The symbols move the objects like this.
MJ: gi>QS, si>JQ
TD: gi>NQ, si>HH
GF: gi>TT, si>ZQ
NQ: gi>GS, si>HG
QT: gi>GN, si>PZ
DC: gi>LS, si>CR
HH: gi>RL, si>TD
ZJ: gi>JF, si>JP
RM: gi>TD, si>RL
LH: gi>TL, si>BR
QS: gi>GZ, si>MG
JF: gi>NG, si>BQ
GN: gi>ZJ, si>TC
BR: gi>JT, si>LH
TT: gi>MT, si>PP
PP: gi>ZQ, si>TT
TC: gi>PZ, si>GN
RL: gi>BS, si>RM
GS: gi>QZ, si>DP
JT: gi>PP, si>MT
ZT: gi>FD, si>SZ
LT: gi>PR, si>LF
LF: gi>PB, si>LT
MT: gi>LH, si>JT
JP: gi>TC, si>ZJ
PB: gi>RM, si>BS
NS: gi>LF, si>PR
GR: gi>JH, si>JD
NG: gi>JD, si>JH
GZ: gi>SZ, si>FD
JQ: gi>MS, si>MJ
MG: gi>JQ, si>QS
PZ: gi>SN, si>QT
FJ: gi>MJ, si>MS
LS: gi>DP, si>QZ
BS: gi>LT, si>PB
SZ: gi>DC, si>ZT
HG: gi>HH, si>NQ
SN: gi>BR, si>TL
JD: gi>FJ, si>GR
JH: gi>BQ, si>NG
MS: gi>GR, si>FJ
CR: gi>ZT, si>DC
ZQ: gi>NS, si>GF
PR: gi>GF, si>NS
QZ: gi>CR, si>LS
FD: gi>MG, si>GZ
TL: gi>QT, si>SN
BQ: gi>JP, si>JF
DP: gi>HG, si>GS

The rows follow the links: the fewer symbols apart two objects are, the more alike their rows tend to be.

Each row is also shifted at random along 7 hidden directions that mean nothing.

Some objects, each with a row of numbers:
PZ
[ 20 -11  22  11 -20   0 -14 -19  16 -16   9 -25  10 -17  14   9 -18   8 -13  -1  26 -51   4  23  25  35 -31 -19  44   7  14  -2 -20  12  15  17  17 -15  14   6  33  23  19 -26]
SN
[-28   3  -4   2 -11  29  -4  10  34 -38 -24 -41 -21 -70  58   2  -9  36  35 -26 -12  -5   4  12 -18 -37 -28  12  56  -4  35  15   0  31  15  32  54  12  37 -34  15 -49   4   1]
JD
[-28 -38   4 -14 -29 -16  -4  13  -3  -3 -26 -60  24 -22   4 -20 -31  12 -51  40 -31 -26  12  38 -26 -23 -18 -37 -37 -11 -48  -3 -33  10 -19  13  -8   7  21  13  11  32 -13  27]
MG
[ 40   1  -4   0   4 -16  19  15 -32  28   3 -28 -23   9   7 -34  17  -6  -8 -42  -1  -6 -33  52  15  55  42 -30  32  -5 -17  32  35 -23 -12 -30  -6   7 -26   0  -3  19  -4   3]
PP
[ 71  55  -5   5  23  24   9 -47  12  22  -7  14  12 -12   0  -5  -7 -13 -11  -4   0  33 -28  12 -15  11  22   8  20  -8  -6  31   0  27   8  -9   7 -40 -36 -32 -21 -15  25  16]
ZQ
[ 75  22  14  15   4  -3   2 -51   9  20  11  12  10  -9 -13   3 -11 -27 -53  -7 -15  22 -29 -52 -17 -18  35   7  -1  14 -12  -2  -1 -11  -5 -17  -6 -41 -25 -17 -27 -15  35 -11]
RL
[ 19 -32   1 -31 -32  -5  -5  55   9  -4 -18 -48  39 -44  44  -8 -20  27 -21  -2 -26 -31 -10  32   9 -40 -25 -34   7 -29 -17 -10  11 -11  -3  -7  16  38  28  33  42   4  10  11]
QT
[ 23  28 -19  -2  21  -9  19  39  10   9 -14  24  38  33  -3 -29  15 -15  22  20  28  -9 -17  67 -12  30 -12  18  14  16   2  23 -19   8 -52   8  21 -21 -24   0 -17  58   3  20]
JQ
[-21  11 -37 -13  16  10  32  30 -46  30 -15  42 -25  41 -20   1  59  23   2  18 -30  51 -15   1 -20 -11  42  28   4  -2  13  16  31 -20 -16 -13 -23  39 -15 -17 -37 -15 -68  -7]
GZ
[-80 -23   4  31   4 -10   1  -5  10 -20   5 -20 -63  -4   5 -19  -2  -8  57 -47 -10  -8  16 -44   4  -8  25   7   0  19  12  -6  30  -5  20  12  15  -4  17 -28   2 -35 -23 -15]
GR
[-16  35 -33 -17  15  33  -5  23 -28  31  -4  75   8  39 -27  20  31   1   6  42  -7  52  -4 -19   3   0   8  20 -17 -11  14   2  22  -9   0 -24 -30  26 -11  -6 -17  -2 -61 -10]
LS
[  2   7  17  12  18  -7  15 -12 -25  14  29  28 -25  15 -22  21  36  -7 -27 -36  29   9 -25 -26  28   4  18  21   8  -4  17 -32  19 -25  -4 -13   5  -4 -29  19 -23  17  44  10]
DC
[-25  -8 -17   0  26 -11   9  40  -4 -11  -9   1 -28  -4  17 -18  43  -8  68 -42  12   9  10  38  16  -2  19  15   4   7  12  11  29  -3 -16 -18  25  13 -15   0  -7  15  -4  16]
MT
[-10  57 -11  11  30  54 -23 -47  24  20   5  23 -16 -19  -8  34 -22 -43 -11   1  11  -8 -24   9  29  30  -5  13  25   7  13  31   4  23  28   1  28 -55 -18 -28   8  21  24  -6]
GS
[ 24 -54  43  12 -10 -52   8 -26 -42 -35  28   3 -23  58 -42  12  36  31   1 -10  29  15  39 -56  -6  12  12  20 -17  20   9 -51 -36  -5   2  35 -44  19  -3  26 -38 -13   7 -10]
CR
[-62  29  29  53   0  -1  15 -78   3  10  45 -16 -55 -11  27   4 -27  33   8 -48  15 -12  22 -27  16  43   2 -15  30 -39  11 -39  27   8  71  -1  36 -26 -11 -29  -1 -43  10   4]
SZ
[-14  31  -1   9  36  16   0  -3  18   2 -24  28 -17 -10  14   6  27 -32 122 -19  19  40  48  16  22 -20  12  29 -13 -11 -14  27  19   8  31 -35  12 -11 -24 -22  -6  -8  -8  26]
BR
[ 54  30  -3 -10  22  21   1 -41 -16  24 -21   8  18  -6 -20  37   0   8 -60  39  13   1 -27  56  -5  27  -9   9  31  -3  -9  17 -23  39  -4   5  19 -27 -48 -22 -18  44  20  23]
NQ
[-36  14  15  24   5 -25   2 -16   3 -19  18  18  -7  46  -2 -10  -9  -1  57   7  38   6  43  -6  -2  40 -19   3 -18  -5  -1 -13 -20  13  19   3 -14   5  10  23   5   4 -10  10]
QZ
[-37   3  12  12   9   0   0 -15  -4  -3  -2 -40 -16 -32  21 -12 -22   4  16 -21  20 -20  14  70  21  32 -20 -29  17 -28 -29  17   3  31  13   6  32  -3  -9   3  18  20  38  52]
ZT
[ 12  -7   0  18  -5 -12  18  -5  -5   3  11 -62 -37 -34  49 -40  -4   4  14 -71  11 -30 -19  66  14  46  15 -37  50 -26 -14  32  27  -1   7  -5  29  -3  -8 -10   9  -3  35  24]

Start here and follow the symbols in turn, left to right. Where do you end up?
Answer with the object's name.
[ 22 -12   3  14 -10 -34  -8  11  -9 -24  41   0 -30  36 -12 -52   7 -32  28 -39  27  11 -25 -48 -20  31  14  -4 -16  42  19   7 -23 -18 -23  21 -43  18  31  41  -2 -36  27 -19]
si si si si si => RL
[ 39  -8 -11 -35  12 -17  14  70  -1  -7 -34   3  47  -9  27 -15  47  11  55 -18  21   6  18  67  10 -37 -12   2  -1 -24 -21   0  15  -4 -36 -31   4  19 -22  26  12  39  10  31]
gi gi si gi => NQ
[  4 -38  14  -9 -22  15 -21 -28  -6  -4  10 -19 -12   6 -20  31 -25   5 -52  24 -34 -20  -7 -29  17  12   5 -18   4  14   7  -8   1 -13  26  11 -19   6  14  -6  23  -9 -23 -40]
si si gi si si si => ZQ
[-60 -49  -8   3  -5  -3  -5  14  -1 -18 -36 -22 -33 -11   1  -2   8  -6  57   2 -28   9  49   5  -8 -36  12   8 -34  15 -22  24  -1   8   1   6  -2  14   9 -21   0 -12 -45   6]
si si si gi => JQ
[ 24  15  -8 -37  -5  29 -23 -13 -16   8  -7  -5  18 -38  10  32  -7  18 -33  18 -21  25  -4  -3  12 -23 -13  -9   2 -40  -4   1   4  11  24  -7 -12  29   9   1  18 -23  -2  11]
gi gi gi si gi si => PR
[ 29 -25  -5 -20 -10  -7  -2  45 -12   9  14 -21 -15 -11  -6 -16  11 -21 -37 -26 -24  -8 -42 -17  16 -17  35 -17   2  16   4   4  35 -46 -24 -18 -13  19  10  21   9 -12  15 -21]
gi si si si => JD
[ 42 -31   7 -15  -7 -20 -21  18 -11 -18   7  42  46  54 -30  23  14  -2  22  47  26   1  33 -19  18  10 -12  12 -18  19   8 -20 -14 -25  -3 -16 -58  19   5  45  17  27 -33 -33]
gi gi si gi gi => JF
[  7 -59 -18 -50 -18  10 -22  43 -31 -25 -48  -5   6 -19 -11  39  33  39 -23  47 -57  36  19 -17 -32 -87  -1  20  -9   8   5   0 -20   9 -12  24 -30  65  23  -9  -1 -25 -55 -15]
si si gi gi gi => TT
[ 43  -3 -15 -14  10  31 -27  -1  -3  -9 -20  -2 -32   5 -11   6  18 -16  44  -1  -7  18  -3   6   5  20   8  14  34  21  19  64   4   5   5   7 -27  20   1 -20   2 -45 -28 -28]
gi si gi si => GF
[ 55  77   5   1  16   2  13 -29  -2  19  18  27  39   3   2 -18 -15 -12 -22  -1  28  33 -26   6 -16  33 -16   3   6 -22  -1   7 -21  29  -2  -4   8 -25 -18  11 -15  -3  46  38]
gi si gi si gi => JF
[ -3   0   2 -10  10  -7  20 -13 -20  31 -25   3   4  -4   2  23  11  25 -39  14 -10   8  10  39  13  -3  20  -5  -5 -35 -37  -7  21   2   7 -26   6 -11 -47 -17 -12  36 -18  28]
gi si gi si gi si => QS
[-42   6 -33 -34  -2  22 -13  75  -5  10 -26   4  18   7   4  -3   9 -17  17  27  -9 -17 -26  55  19   7 -24 -20  -6   2   3  27   8  -6 -27 -11  -7  36  20  29  32  45 -43   1]
gi gi si si gi => TC
[ 39  18  -9  -4   5   7 -11  15 -12 -20 -13  48  18  64 -11   8  40  22 100  29  45  21  44  35   0  61 -25  25  34   0  23  27 -27  18  16   8 -36  23   0  12   3  -1 -52 -12]
gi si si si => QT
[ 20  24   5 -21   1  -1   8 -44 -32  16 -12  36  49  17 -42  28 -13   5 -76  70  -8  43  21 -26 -33 -31 -17  11 -58 -37 -43 -27 -42  21   4   0 -37  -3 -19   4 -30  14   1  35]
gi si gi si gi => JD
[-66  38 -15   7  -4  46 -30  -7   8  -1  10  39 -14  11   1  33  -5  10  30  24  11  20  11 -30  11  14 -39  26  18 -10  43 -10   3   9  42   9   4  16  30   2  18 -23 -36 -21]
gi gi si gi gi => ZJ
[-22 -27 -40 -17  -4   4  13  81  11   1 -42 -42 -11 -20  16 -57   1 -21 -27   2 -41 -12 -62  46 -50 -29  16 -14  -6  34  -7  51  -6  -1 -80  27  25  21  24 -10  -9  16 -14   9]
gi gi si gi gi gi => GF
[ 62  48   4   0  39  35 -14 -38  10   8  -4  53   6  -2 -23  33  19 -39  30   1  34  47 -12 -29   8  -5  12  56  12  19  26  17  -2  18   9  -6  -2 -42 -47 -23 -20  -8  39  -2]
gi gi gi si => TC
[ 29  66  10  10  23   2  19 -28 -32  60  24  58  48  46 -24  25   7   6 -36  32  41   4  -5  31  37  73 -15  -7   8 -54 -16 -30  16  -3  23 -51  -5 -28 -47  27   0  68  11  24]
si si gi gi gi gi => LT
